array([ 43, -15,  21, -49, -65])
-15

array([[-41,  10,   3,  55, -32, -28, -28],
       [ 63,   5,  -2,  20,  -5,  25, -25],
       [ -3, -38,   5, -37, -48, -18, -59]])
-5

array([-63,  33,  47, -53, -20,  64, -11])
-11

array([-51,  66,  32,  -8, -31,   6,  57])
6

array([[ 13,   1,  14,  26,  25, -48, -20],
       [ -5,  25,   6,  29,  31, -58, -26],
       [ 33, -24,  -5,   3,  17, -52,  -2]])
3

array([[  1,  -8,   0, -18,   8,   6,  -2],
       [-59,  16,   0,  20,  18, -17,  32],
       [ 28,  20,  -3,  20,  24,  19,  26]])
8

array([[ 57, -31, -20,   0, -10],
       [-24, -71,   5, -13,  32],
       [ 14,  52, -64,  23,  -6]])
-6
---
Input: [56 24 59 79 34]
Output: 59
Input: [-163  485  703 -743  528 -109]
Output: -743
Input: [1 1 9 2]
Output: 1
Input: [ 11  37   1 -25]
Output: 37
Input: [5 3 1 8]
Output: 3
Input: [-26  39 -17 -12]
Output: 39
Input: [ 22  -3  41  33 -43]
Output: 41
Input: [ 94 239   8 228 160]
Output: 8
---
-13.3,-12.2,-16.3,-8.3,-20.6,-8.3
-14.9,-5.5,-18.2,-13.6,-12.4,-7.4
-158.1,-115.3,91.8,177.9,9.1,4.5
yields -8.3

-0.10,0.13,0.23,-0.10,0.12,0.14
0.08,-0.13,0.09,0.00,0.24,0.02
-0.01,0.12,0.03,0.17,0.10,-0.04
yields 0.14

138.6,-110.0,-100.1,-36.0,-65.4,-19.7
-157.8,2.6,-102.5,-41.1,-40.9,-79.8
3.8,-48.7,-53.7,-17.5,-50.6,-46.6
yields -19.7

0.654,-0.942,-0.696,-0.434,-0.859,-0.207
-1.155,-1.775,1.524,0.232,-1.639,0.603
-0.292,-1.254,-0.281,-0.758,-1.087,-0.273
yields -0.207

-65.03,-42.97,165.34,56.90,31.55
104.24,-203.40,-61.34,80.74,49.04
-63.43,-26.67,152.02,60.64,44.75
yields 31.55

64.01,42.44,-126.92,53.43,48.58,-6.22
62.22,59.41,187.81,76.04,96.94,112.49
45.76,123.35,35.60,38.53,1.91,63.07
yields -6.22

3.8,-4.2,-6.0,-13.7,-19.0,-17.1,-5.6
7.1,-1.5,-11.4,-5.5,12.4,4.4,0.7
6.7,0.3,0.2,9.5,15.1,10.2,6.6
yields -5.6

-0.046,0.104,0.088,0.137,-0.078
0.054,0.026,-0.037,0.129,0.145
0.100,0.096,0.217,-0.121,0.116
yields -0.078
---
17 10 -4 -5 57 -27
-39 -5 -1 20 -30 33
-9 -7 -4 63 35 -7
-> 17

14 20 37 14 23 -4
64 67 48 -2 24 21
9 11 36 19 42 -7
-> 14

-48 14 -4 9 -58
4 -21 25 7 -10
-14 29 -46 18 -23
-> -48

56 -17 36 -12 -52 34
-53 -5 -6 -2 42 12
2 -3 16 5 -28 3
-> 56

-17 -19 -15 -3 -15 -7 3
-20 -23 -62 35 -59 -10 -16
-53 -61 -50 -11 -46 -22 12
-> -17

19 -27 -34 4 -9 -22 -23
5 -53 2 9 -4 -2 -21
-20 12 7 -9 28 -14 -43
-> 19

-5 -3 9 -14 3 16 -4
6 58 3 0 6 58 1
-14 10 19 -2 -15 -8 -16
-> -5
---
 18  -28  -27  -55  -25   31   10 Out: 18
19  37   0  60 Out: 19
-32  -51  -18    3  -41  -16  -11 Out: -32
-52  -13   -9  -67 Out: -52
-26   -9   56    4  -16  -55   -1 Out: -26
44   4  46  59  -3 Out: 44
 18   63    2   22    9  -10 Out: 18
  1   52   56  -27   -1    2   31 Out: 1
---
 -1  -44   37  -26   55
 -1  -62   37  -26   55
⇒ -44

 71   23  -21   66  -45   56 ⇒ -21

 -3   -3  -10    6   -7  -21
-66   -7    3  -25   17   49
⇒ -25

-60   35   -2   21   17 ⇒ -2

-65  -14   11  -38  -13 ⇒ -38

-57  -16  -46   53 ⇒ -46

-30  -52   36    9   10  -50   10
  5   10  -11  -11   -1   15    0
⇒ -50
---
array([[ 12,  24,  10, -44,  -4,  20, -58],
       [  5,  26, -49,  30, -14, -36,  26],
       [-10,   8, -25, -23, -12, -61, -34]]) Out: -44

array([  9, -45,   8,  34, -54,  67]) Out: 34

array([[ -7,  36, -18,  -6, -60,  44],
       [ -3, -40, -24,  -4,  51, -61]]) Out: -6

array([  4, -25,  12, -66,   1, -10, -54]) Out: -66

array([-34, -25,  19, -67,   2,  23, -50]) Out: -67

array([[-11,  48,  -8,  44,  13, -32,  46],
       [-60,  31,   4, -67,  34,  21,  38],
       [-38,   0,  -5,   1,   2,  51,  17]]) Out: 44

array([-45, -67, -37, -43]) Out: -43

array([[ 36, -38,  68,  -1,   1,  38,  -1],
       [ 21, -35, -20,  -2,  19, -19,  14],
       [  4,  25,  -9,  62,   9, -49, -57]]) Out: -1

array([[ 19,  69, -65,  46, -40],
       [-32,  72, -55,  34,  66]]) Out: 46
